Below is a small trained network, with its code and all its weights. Each question gives an input and a class and asks what happens when units are switched off, that is, made to give their printed mean instead of their output.

import numpy as np


def w(rows, s, z=0):
    codes = np.array(rows[::2]) - 128.0
    scale = np.full(codes.shape[1], s)
    scale[-1] = z or s
    return codes * scale


def norm(h):
    return h / np.sqrt((h * h).mean(-1, keepdims=True) + 1e-5)


def f(y):
    return np.maximum(y, 0)


def log_softmax(a):
    a = a - a.max(-1, keepdims=True)
    return a - np.log(np.exp(a).sum(-1, keepdims=True))


def net(x, mask):
    res = np.array(x, float).reshape(1, 4) / 4 @ E
    u = 0
    for l in range(4):
        y = f(norm(res) @ A[l][:, :-1].T + A[l][:, -1])
        res = res + np.where(mask[u : u + 9], y, B[l][:, -1]) @ B[l][:, :-1]
        u += 9
    return log_softmax(norm(res)[-1] @ U[:, :-1].T + U[:, -1])


A, B = {}, {}
E = w([
[123,9,159,90],'x0',
[64,63,226,179],'x1',
[183,144,203,110],'x2',
[103,243,65,1],'x3',
],0.0056)
A[0] = w([
[183,139,162,137,167],'L0N1',
[38,69,86,182,64],'L0N2',
[149,110,81,71,26],'L0N3',
[43,93,159,26,216],'L0N4',
[184,119,203,160,249],'L0N5',
[57,194,126,139,112],'L0N6',
[130,126,151,66,192],'L0N7',
[96,7,241,158,146],'L0N8',
[77,112,127,181,203],'L0N9',
],0.012,0.0019)
B[0] = w([
[156,176,171,171,161],'L0N1',
[116,228,198,12,175],'L0N2',
[251,62,118,64,156],'L0N3',
[137,64,64,192,189],'L0N4',
[88,104,186,248,198],'L0N5',
[84,123,101,63,166],'L0N6',
[112,22,2,127,160],'L0N7',
[164,106,167,114,245],'L0N8',
[130,206,160,107,172],'L0N9',
],0.0072,0.011)
A[1] = w([
[114,129,188,51,108],'L1N1',
[108,79,115,112,163],'L1N2',
[188,252,75,155,236],'L1N3',
[84,86,105,130,210],'L1N4',
[49,147,82,126,250],'L1N5',
[152,81,193,137,168],'L1N6',
[158,140,94,131,112],'L1N7',
[125,135,145,41,105],'L1N8',
[169,136,158,153,69],'L1N9',
],0.012,0.0017)
B[1] = w([
[37,247,130,176,188],'L1N1',
[124,163,79,189,178],'L1N2',
[70,77,141,46,240],'L1N3',
[159,184,81,203,173],'L1N4',
[165,162,107,236,193],'L1N5',
[2,68,123,107,255],'L1N6',
[156,132,233,102,166],'L1N7',
[55,180,50,131,198],'L1N8',
[207,145,254,84,192],'L1N9',
],0.0063,0.0058)
A[2] = w([
[82,195,116,86,118],'L2N1',
[117,135,180,95,145],'L2N2',
[130,134,169,145,48],'L2N3',
[18,135,154,111,87],'L2N4',
[64,67,95,125,251],'L2N5',
[127,159,233,196,134],'L2N6',
[58,73,88,10,244],'L2N7',
[82,193,119,157,204],'L2N8',
[161,185,126,61,54],'L2N9',
],0.012,0.0017)
B[2] = w([
[209,158,127,159,195],'L2N1',
[145,121,121,64,178],'L2N2',
[118,84,88,14,166],'L2N3',
[167,214,121,69,200],'L2N4',
[135,167,135,157,183],'L2N5',
[23,2,109,51,254],'L2N6',
[207,157,206,205,223],'L2N7',
[122,132,36,205,185],'L2N8',
[81,84,172,137,167],'L2N9',
],0.0063,0.0089)
A[3] = w([
[197,176,85,83,49],'L3N1',
[154,116,245,18,213],'L3N2',
[46,166,106,238,117],'L3N3',
[50,61,171,107,152],'L3N4',
[160,248,25,166,124],'L3N5',
[144,97,65,2,221],'L3N6',
[96,112,212,95,47],'L3N7',
[166,59,192,206,224],'L3N8',
[143,100,145,143,5],'L3N9',
],0.0087,0.003)
B[3] = w([
[95,25,145,117,175],'L3N1',
[91,97,127,12,254],'L3N2',
[179,185,147,136,169],'L3N3',
[35,89,73,101,239],'L3N4',
[26,130,227,165,242],'L3N5',
[58,2,163,142,185],'L3N6',
[123,36,13,68,195],'L3N7',
[163,230,148,78,216],'L3N8',
[134,90,100,208,130],'L3N9',
],0.0066,0.0073)
U = w([
[136,108,93,175,97],'0',
[82,242,177,110,159],'1',
[58,55,153,28,177],'2',
[255,52,65,139,134],'3',
[129,181,56,187,122],'4',
[171,147,107,113,3],'5',
[193,163,188,105,91],'6',
],0.018,0.015)

Each question gives the input, the list of numbers given to net, and the class t.
The units are the neurons (one row each of A and B). Each row of codes is followed by its name. A weight is (code - 128) times the scale printed after its matrix; where a second scale follows, it is the last column's (A, B and U).
mask holds one flag per neuron, layer by layer. A switched-off neuron (its flag False) gives its mean, the last column of its row in B, instead of its output. The means were averaged over made-up inputs and are rounded, as every weight is.
A unit's drop is (log p(t) with every unit on - log p(t) with that unit switched off) / (log p(t) with every unit on - log p(t) with every unit switched off).
most important unit: the unit with the biggest drop
k most important neurons: the k neurons with the biggest drops, biggest first
k most important neurons of layer l: the k neurons of layer l with the biggest drops, biggest first
drop of u: that unit's drop, to one decimal
input [7,-3,-5,8], class 3: most important neuron : [L0N3]
input [-7,-3,-5,3], class 1: 2 most important neurons : [L3N5 L1N3]
input [-2,-2,-7,6], class 4: 2 most important neurons : [L1N5 L0N2]
input [8,6,-6,5], class 1: 2 most important neurons of layer 0 : [L0N2 L0N8]
input [-5,-5,-8,-7], class 1: 2 most important neurons : [L2N6 L0N8]
input [4,8,-6,1], class 1: 4 most important neurons : [L0N2 L1N1 L0N5 L1N8]
input [1,4,-7,4], class 1: 2 most important neurons : [L0N2 L3N5]
input [1,0,6,3], class 3: 2 most important neurons : [L0N7 L0N2]
input [-8,6,2,8], class 4: 2 most important neurons : [L1N5 L2N8]
input [-5,-1,6,3], class 1: 2 most important neurons : [L2N6 L2N7]
input [2,-1,6,7], class 3: 2 most important neurons of layer 2 : [L2N7 L2N4]
input [-8,-3,-8,3], class 1: 2 most important neurons : [L3N5 L1N3]
input [3,-7,-3,-3], class 3: 2 most important neurons of layer 2 : [L2N6 L2N7]
input [-7,2,4,2], class 1: most important unit : L0N6
input [5,4,-2,4], class 3: drop of L3N8 : 0.0
input [0,-1,-6,6], class 4: drop of L2N6 : 0.2
input [-5,6,6,8], class 4: drop of L0N7 : 0.2
